Below are the code and all the weights of a small trained network. Each question names an input and a target symbol and asks about switching units off, where a switched-off unit gives its printed mean instead of its output.

import numpy as np


def w(rows, s, z=0):
    codes = np.array(rows[::2]) - 128.0
    scale = np.full(codes.shape[1], s)
    scale[-1] = z or s
    return codes * scale


def f(y):
    return y / 2 * (1 + np.tanh(0.7978845608 * (y + 0.044715 * y**3)))


def softmax(a):
    e = np.exp(a - a.max(-1, keepdims=True))
    return e / e.sum(-1, keepdims=True)


def log_softmax(a):
    a = a - a.max(-1, keepdims=True)
    return a - np.log(np.exp(a).sum(-1, keepdims=True))


def net(x, mask):
    ids = ['ΓΣΦΨημ'.index(c) for c in x.split()]
    T = len(ids)
    res = E[ids] + P[:T]
    r = res
    for j in range(2):
        rows = slice(3 * j, 3 * j + 3)
        q, k, v = (r @ M[0][rows].T for M in (Q, K, V))
        z = softmax(np.where(np.tri(T) > 0, q @ k.T / 3**0.5, -1e9)) @ v
        o = O[0][rows]
        res = res + np.where(mask[j], z, o[:, -1]) @ o[:, :-1]
    y = f(res @ A[0][:, :-1].T + A[0][:, -1])
    res = res + np.where(mask[2:26], y, B[0][:, -1]) @ B[0][:, :-1]
    return log_softmax(res[-1] @ U[:, :-1].T + U[:, -1])


Q, K, V, O, A, B = {}, {}, {}, {}, {}, {}
E = w([
[53,126,180,134,84,127,135,119],'Γ',
[74,231,112,76,186,65,102,76],'Σ',
[152,131,207,110,90,143,102,85],'Φ',
[53,129,46,142,106,173,78,157],'Ψ',
[129,161,77,72,128,110,72,112],'η',
[121,176,139,192,140,172,9,66],'μ',
],0.015)
P = w([
[69,9,181,119,206,138,69,132],'0',
[125,143,142,121,170,58,131,202],'1',
[186,143,123,134,135,148,181,176],'2',
[76,136,127,63,185,205,117,147],'3',
[123,148,147,127,119,80,111,185],'4',
[178,154,125,141,90,156,158,165],'5',
[69,136,121,65,135,203,102,133],'6',
[121,131,126,143,76,91,92,154],'7',
[170,152,116,152,47,160,134,158],'8',
[58,129,111,68,90,203,88,117],'9',
[119,150,115,138,114,76,110,121],'10',
[184,160,127,152,94,160,153,147],'11',
],0.015)
Q[0] = w([
[137,150,145,182,102,78,131,160],'H0',
[183,208,90,160,82,144,194,126],'H0',
[5,130,200,13,129,213,99,84],'H0',
[133,154,116,97,117,189,152,114],'H1',
[189,129,98,193,113,94,213,133],'H1',
[83,57,172,91,163,113,102,148],'H1',
],0.025)
K[0] = w([
[110,118,203,99,188,161,184,123],'H0',
[134,5,108,133,224,95,139,105],'H0',
[113,174,100,102,13,110,48,66],'H0',
[145,74,178,146,143,93,74,133],'H1',
[152,63,122,151,236,125,186,154],'H1',
[185,228,89,99,57,160,84,161],'H1',
],0.019)
V[0] = w([
[47,181,164,116,109,111,220,83],'H0',
[67,79,72,203,162,181,156,244],'H0',
[85,149,195,220,149,140,160,72],'H0',
[23,93,20,149,136,120,117,186],'H1',
[58,214,130,252,148,161,141,93],'H1',
[141,131,163,121,96,174,130,233],'H1',
],0.014)
O[0] = w([
[125,2,110,144,138,92,203,138,108],'H0',
[32,171,43,182,54,108,87,66,141],'H0',
[157,125,94,127,203,105,207,3,187],'H0',
[141,60,49,146,221,133,103,213,255],'H1',
[56,172,138,211,215,122,180,120,193],'H1',
[142,86,94,140,176,85,41,48,103],'H1',
],0.0093,0.0074)
A[0] = w([
[118,120,103,130,148,193,160,52,59],'N0',
[167,137,113,158,91,96,176,76,163],'N1',
[115,65,133,83,147,141,156,91,166],'N2',
[99,124,124,122,130,191,132,94,131],'N3',
[173,181,121,123,110,156,184,142,152],'N4',
[128,106,145,146,127,44,133,126,73],'N5',
[162,152,166,179,135,82,116,184,103],'N6',
[132,159,153,67,120,109,167,100,122],'N7',
[113,145,117,100,101,8,158,176,146],'N8',
[124,87,161,141,151,130,135,160,153],'N9',
[70,125,147,92,133,178,90,130,79],'N10',
[113,123,161,94,163,133,155,118,147],'N11',
[166,167,96,193,99,61,151,184,1],'N12',
[172,101,129,108,138,162,136,136,86],'N13',
[162,141,172,163,105,11,150,145,83],'N14',
[99,142,73,75,108,162,135,159,121],'N15',
[143,166,63,106,123,100,145,116,130],'N16',
[115,108,164,100,138,120,88,160,202],'N17',
[187,187,132,221,118,69,165,167,162],'N18',
[183,142,120,183,91,93,177,191,160],'N19',
[72,77,132,129,162,122,102,137,90],'N20',
[179,154,101,118,90,154,158,89,3],'N21',
[150,101,105,126,158,116,175,163,105],'N22',
[139,134,133,100,143,206,158,93,146],'N23',
],0.013,0.0054)
B[0] = w([
[171,74,190,69,115,110,113,195,230],'N0',
[140,144,94,184,122,171,106,116,178],'N1',
[105,131,109,177,109,50,135,188,202],'N2',
[113,61,110,95,166,93,143,164,201],'N3',
[125,188,179,106,158,85,93,77,196],'N4',
[167,193,120,76,151,151,178,108,167],'N5',
[125,80,129,101,97,130,192,130,176],'N6',
[140,91,103,165,144,144,170,157,192],'N7',
[87,60,96,166,125,167,166,64,187],'N8',
[82,182,127,112,152,138,89,89,213],'N9',
[190,155,115,132,185,164,177,78,228],'N10',
[125,127,114,124,119,160,38,140,215],'N11',
[78,128,202,116,196,182,71,201,161],'N12',
[95,146,120,144,114,188,186,119,162],'N13',
[199,228,142,102,147,158,133,107,164],'N14',
[148,144,170,141,122,90,164,90,228],'N15',
[139,71,158,145,79,165,128,169,201],'N16',
[164,127,102,193,102,84,105,173,221],'N17',
[94,57,143,41,67,17,125,152,201],'N18',
[170,82,74,99,239,154,126,96,176],'N19',
[113,179,181,74,67,124,163,84,255],'N20',
[12,158,115,142,173,56,190,88,152],'N21',
[151,144,144,163,103,189,62,138,225],'N22',
[103,85,62,126,96,157,126,116,210],'N23',
],0.011,0.0098)
U = w([
[141,132,27,180,142,176,185,140,229],'Γ',
[155,93,54,125,196,215,154,191,106],'Σ',
[207,148,82,160,140,167,155,215,177],'Φ',
[110,142,68,196,140,196,116,227,26],'Ψ',
[163,58,3,200,125,168,172,207,252],'η',
[138,109,89,131,141,127,162,209,78],'μ',
],0.0053,0.0013)

Each question gives the input, a string of symbols that net reads in full, and the target symbol t.
The units are the heads (3 rows each of Q, K, V and O) and the neurons (one row each of A and B). Each row of codes is followed by its name. A weight is (code - 128) times the scale printed after its matrix; where a second scale follows, it is the last column's (O, A, B and U).
mask holds one flag per unit, heads first, then neurons. A switched-off unit (its flag False) gives its mean, the last column of its rows in O or B, instead of its output. The means were averaged over made-up inputs and are rounded, as every weight is.
A unit's drop is (log p(t) with every unit on - log p(t) with that unit switched off) / (log p(t) with every unit on - log p(t) with every unit switched off).
The circuit of an input: a set's keep is (log p(t) with only the set's units on - log p(t) with every unit switched off) / (log p(t) with every unit on - log p(t) with every unit switched off). Starting from the 12 units with the biggest drops (on a tie, the unit counted first), units are removed one at a time, each time the one whose removal leaves the highest keep (on an exact tie, the one counted first), for as long as the keep stays at least 0.8.
units of the circuit, in order: the units of the circuit, biggest drop first
most important unit: the unit with the biggest drop
top k neurons: the k neurons with the biggest drops, biggest first
which heads matter: for each layer, one digit per head in row order, 1 if its drop is at least 0.15 and else 0, layers parted by /
drop when u is switched off: that unit's drop, to one decimal
input Γ Σ Γ μ Ψ η Ψ, target Φ: units of the circuit, in order	[H0, N10, N17, N15]
input Γ Σ Φ Ψ Σ Σ, target η: which heads matter	10
input Φ Φ η μ μ μ μ Φ Σ Γ, target η: most important unit	H1
input Ψ μ η η Φ Ψ Ψ Γ Σ Ψ Γ Σ, target Ψ: units of the circuit, in order	[N12, H0]
input Σ Γ Γ Σ Γ η Σ η η, target Σ: units of the circuit, in order	[N19, H1, H0]
input Σ η Ψ Φ Γ Φ, target Σ: units of the circuit, in order	[N19, H1, H0]
input μ Σ μ Φ Σ Γ, target μ: units of the circuit, in order	[N18, H1, H0, N0]
input μ η Γ η Ψ Ψ Γ Φ Γ Γ η Ψ, target μ: which heads matter	11
input η Σ Γ Σ Φ η Φ, target Φ: units of the circuit, in order	[H0, N10, H1]
input Φ Γ Ψ η Γ Γ Σ η Γ η η Φ, target Γ: which heads matter	01
input Σ Σ Φ η Γ Φ Γ η Γ, target Σ: which heads matter	11
input Γ Γ Ψ Γ Γ, target Γ: units of the circuit, in order	[H0, N5, N0, N8]
input μ Γ Γ Φ η Γ Ψ Ψ, target Ψ: which heads matter	01
input η Γ Ψ, target Φ: which heads matter	11
input Ψ η Σ Ψ Φ Σ Γ Σ Σ Σ η Ψ, target Ψ: units of the circuit, in order	[H0]
input η Φ Σ, target Φ: which heads matter	11
input Γ Ψ Σ Γ μ Σ Γ Ψ μ Σ Σ, target Σ: units of the circuit, in order	[H0, H1, N19]
input Γ Σ Γ Γ Γ Γ, target η: which heads matter	10
input Σ Γ Γ Γ Σ Σ, target Σ: units of the circuit, in order	[H1, N19, H0]
input μ Σ η Γ Φ Γ Σ Ψ Φ Γ Φ Σ, target μ: top 3 neurons	[N18, N4, N0]
input Σ Ψ Ψ, target Σ: most important unit	N19
input μ Σ Φ, target μ: top 2 neurons	[N18, N4]
input Φ Σ Σ μ Φ Ψ η Φ μ, target Γ: drop when N23 is switched off	0.1
input Σ μ Γ Σ Γ η μ μ, target μ: top 2 neurons	[N18, N10]
